Below is a small trained network, with its code and all its weights. Each question gives an input and a target symbol and asks what happens when units are switched off, that is, made to give their printed mean instead of their output.

import numpy as np


def w(rows, s, z=0):
    codes = np.array(rows[::2]) - 128.0
    scale = np.full(codes.shape[1], s)
    scale[-1] = z or s
    return codes * scale


def f(y):
    return np.maximum(y, 0)


def softmax(a):
    e = np.exp(a - a.max(-1, keepdims=True))
    return e / e.sum(-1, keepdims=True)


def log_softmax(a):
    a = a - a.max(-1, keepdims=True)
    return a - np.log(np.exp(a).sum(-1, keepdims=True))


def net(x, mask):
    ids = ['αβγδεζηθλμξστφψω'.index(c) for c in x.split()]
    T = len(ids)
    res = E[ids] + P[:T]
    u = 0
    for l in range(2):
        q, k, v = (res @ M[l].T for M in (Q, K, V))
        z = softmax(np.where(np.tri(T) > 0, q @ k.T / 4**0.5, -1e9)) @ v
        res = res + np.where(mask[u], z, O[l][:, -1]) @ O[l][:, :-1]
        u += 1
        y = f(res @ A[l][:, :-1].T + A[l][:, -1])
        res = res + np.where(mask[u : u + 4], y, B[l][:, -1]) @ B[l][:, :-1]
        u += 4
    return log_softmax(res[-1] @ U[:, :-1].T + U[:, -1])


Q, K, V, O, A, B = {}, {}, {}, {}, {}, {}
E = w([
[165,90,140,76],'α',
[179,175,191,92],'β',
[208,89,171,150],'γ',
[161,157,156,179],'δ',
[132,128,142,93],'ε',
[148,102,147,74],'ζ',
[118,167,108,136],'η',
[144,32,172,119],'θ',
[220,155,110,219],'λ',
[125,90,213,106],'μ',
[74,161,190,102],'ξ',
[31,221,119,58],'σ',
[123,27,45,61],'τ',
[114,214,172,101],'φ',
[81,80,137,178],'ψ',
[96,87,128,252],'ω',
],0.017)
P = w([
[196,225,122,94],'0',
[201,166,139,90],'1',
[254,81,201,87],'2',
[175,138,194,133],'3',
[186,109,229,181],'4',
[145,100,223,177],'5',
[68,166,197,210],'6',
[18,130,191,171],'7',
[64,131,215,201],'8',
[112,155,215,166],'9',
],0.0037)
Q[0] = w([
[46,253,19,55],'0.h1',
[120,233,67,89],'0.h1',
[234,100,155,168],'0.h1',
[149,174,153,127],'0.h1',
],0.0039)
K[0] = w([
[84,150,67,2],'0.h1',
[101,156,58,139],'0.h1',
[198,130,162,182],'0.h1',
[96,118,136,98],'0.h1',
],0.0093)
V[0] = w([
[156,143,132,55],'0.h1',
[59,168,2,92],'0.h1',
[193,130,97,193],'0.h1',
[109,126,137,109],'0.h1',
],0.0071)
O[0] = w([
[208,105,102,170,135],'0.h1',
[253,99,125,23,2],'0.h1',
[135,169,45,80,171],'0.h1',
[116,95,186,11,115],'0.h1',
],0.0042,0.0059)
A[0] = w([
[182,108,177,200,253],'0.n1',
[2,182,248,115,77],'0.n2',
[138,213,35,149,109],'0.n3',
[136,191,200,127,172],'0.n4',
],0.0068,0.0045)
B[0] = w([
[2,219,35,74,254],'0.n1',
[138,41,130,60,196],'0.n2',
[157,130,74,47,147],'0.n3',
[50,97,159,33,209],'0.n4',
],0.0076,0.0078)
Q[1] = w([
[129,172,159,118],'1.h1',
[171,149,202,112],'1.h1',
[254,81,137,162],'1.h1',
[160,161,60,166],'1.h1',
],0.0088)
K[1] = w([
[102,128,135,75],'1.h1',
[176,173,156,96],'1.h1',
[254,210,174,150],'1.h1',
[98,147,97,64],'1.h1',
],0.0092)
V[1] = w([
[101,2,108,122],'1.h1',
[151,190,224,92],'1.h1',
[58,151,110,198],'1.h1',
[172,171,33,191],'1.h1',
],0.0085)
O[1] = w([
[155,1,94,120,147],'1.h1',
[4,195,214,123,126],'1.h1',
[254,166,208,74,203],'1.h1',
[166,226,115,74,2],'1.h1',
],0.0082,0.0052)
A[1] = w([
[66,155,231,1,198],'1.n1',
[33,136,216,46,225],'1.n2',
[153,112,104,153,6],'1.n3',
[88,89,189,36,218],'1.n4',
],0.0054,0.0021)
B[1] = w([
[100,195,146,174,249],'1.n1',
[132,127,113,255,255],'1.n2',
[142,130,154,160,130],'1.n3',
[146,92,19,177,219],'1.n4',
],0.0082,0.0096)
U = w([
[28,154,101,126,45],'α',
[97,128,140,127,68],'β',
[104,208,38,118,168],'γ',
[254,158,187,196,206],'δ',
[43,86,135,149,63],'ε',
[110,170,197,173,1],'ζ',
[153,221,160,192,72],'η',
[122,70,255,213,123],'θ',
[38,120,12,26,142],'λ',
[142,170,167,223,210],'μ',
[81,159,178,127,70],'ξ',
[91,111,54,40,223],'σ',
[22,219,65,18,137],'τ',
[118,103,164,126,136],'φ',
[33,221,212,36,123],'ψ',
[95,171,137,164,81],'ω',
],0.0071,0.0065)

Each question gives the input, a string of symbols that net reads in full, and the target symbol t.
The units are the heads (4 rows each of Q, K, V and O) and the neurons (one row each of A and B). Each row of codes is followed by its name. A weight is (code - 128) times the scale printed after its matrix; where a second scale follows, it is the last column's (O, A, B and U).
mask holds one flag per unit, layer by layer, with each layer's heads first. A switched-off unit (its flag False) gives its mean, the last column of its rows in O or B, instead of its output. The means were averaged over made-up inputs and are rounded, as every weight is.
A unit's drop is (log p(t) with every unit on - log p(t) with that unit switched off) / (log p(t) with every unit on - log p(t) with every unit switched off).
The circuit of an input: a set's keep is (log p(t) with only the set's units on - log p(t) with every unit switched off) / (log p(t) with every unit on - log p(t) with every unit switched off). Starting from all 10 units, units are removed one at a time, each time the one whose removal leaves the highest keep (on an exact tie, the one counted first), for as long as the keep stays at least 0.8.
circuit, biggest first: the units of the circuit, biggest drop first
most important unit: the unit with the biggest drop
k most important neurons: the k neurons with the biggest drops, biggest first
top k neurons in layer l: the k neurons of layer l with the biggest drops, biggest first
drop when u is switched off: that unit's drop, to one decimal
input γ γ β ξ μ, target ε: circuit, biggest first : 0.n2; 1.h1; 1.n4
input τ η γ ξ μ γ ξ, target ε: circuit, biggest first : 0.n2; 1.h1; 0.n4
input γ δ δ φ, target μ: 2 most important neurons : 1.n2; 1.n1
input γ α λ β β ω θ, target δ: circuit, biggest first : 1.h1; 0.n1
input θ γ β λ, target γ: most important unit : 0.n1
input λ α δ λ, target τ: 4 most important neurons : 1.n2; 0.n1; 0.n3; 1.n4
input δ λ ω ω β ω ω σ τ, target δ: 2 most important neurons : 0.n1; 0.n4
input δ θ η ξ δ ξ, target ε: circuit, biggest first : 0.n2; 1.h1
input γ γ ω δ φ θ β γ ω β, target δ: circuit, biggest first : 1.h1; 0.h1
input σ δ φ, target μ: 2 most important neurons : 1.n2; 1.n1
input δ δ δ ω λ δ ω γ, target δ: 2 most important neurons : 0.n1; 0.n2
input θ λ θ λ, target γ: top 2 neurons in layer 0 : 0.n4; 0.n2
input δ ξ ω ζ β ω δ ω σ, target δ: drop when 1.h1 is switched off : 0.4
input ξ ξ δ γ λ μ ω ζ ω, target δ: drop when 1.n1 is switched off : 0.0
input η γ λ δ β β ω δ, target δ: drop when 0.n4 is switched off : -0.1
input λ δ γ δ λ ω ω λ, target δ: circuit, biggest first : 1.h1
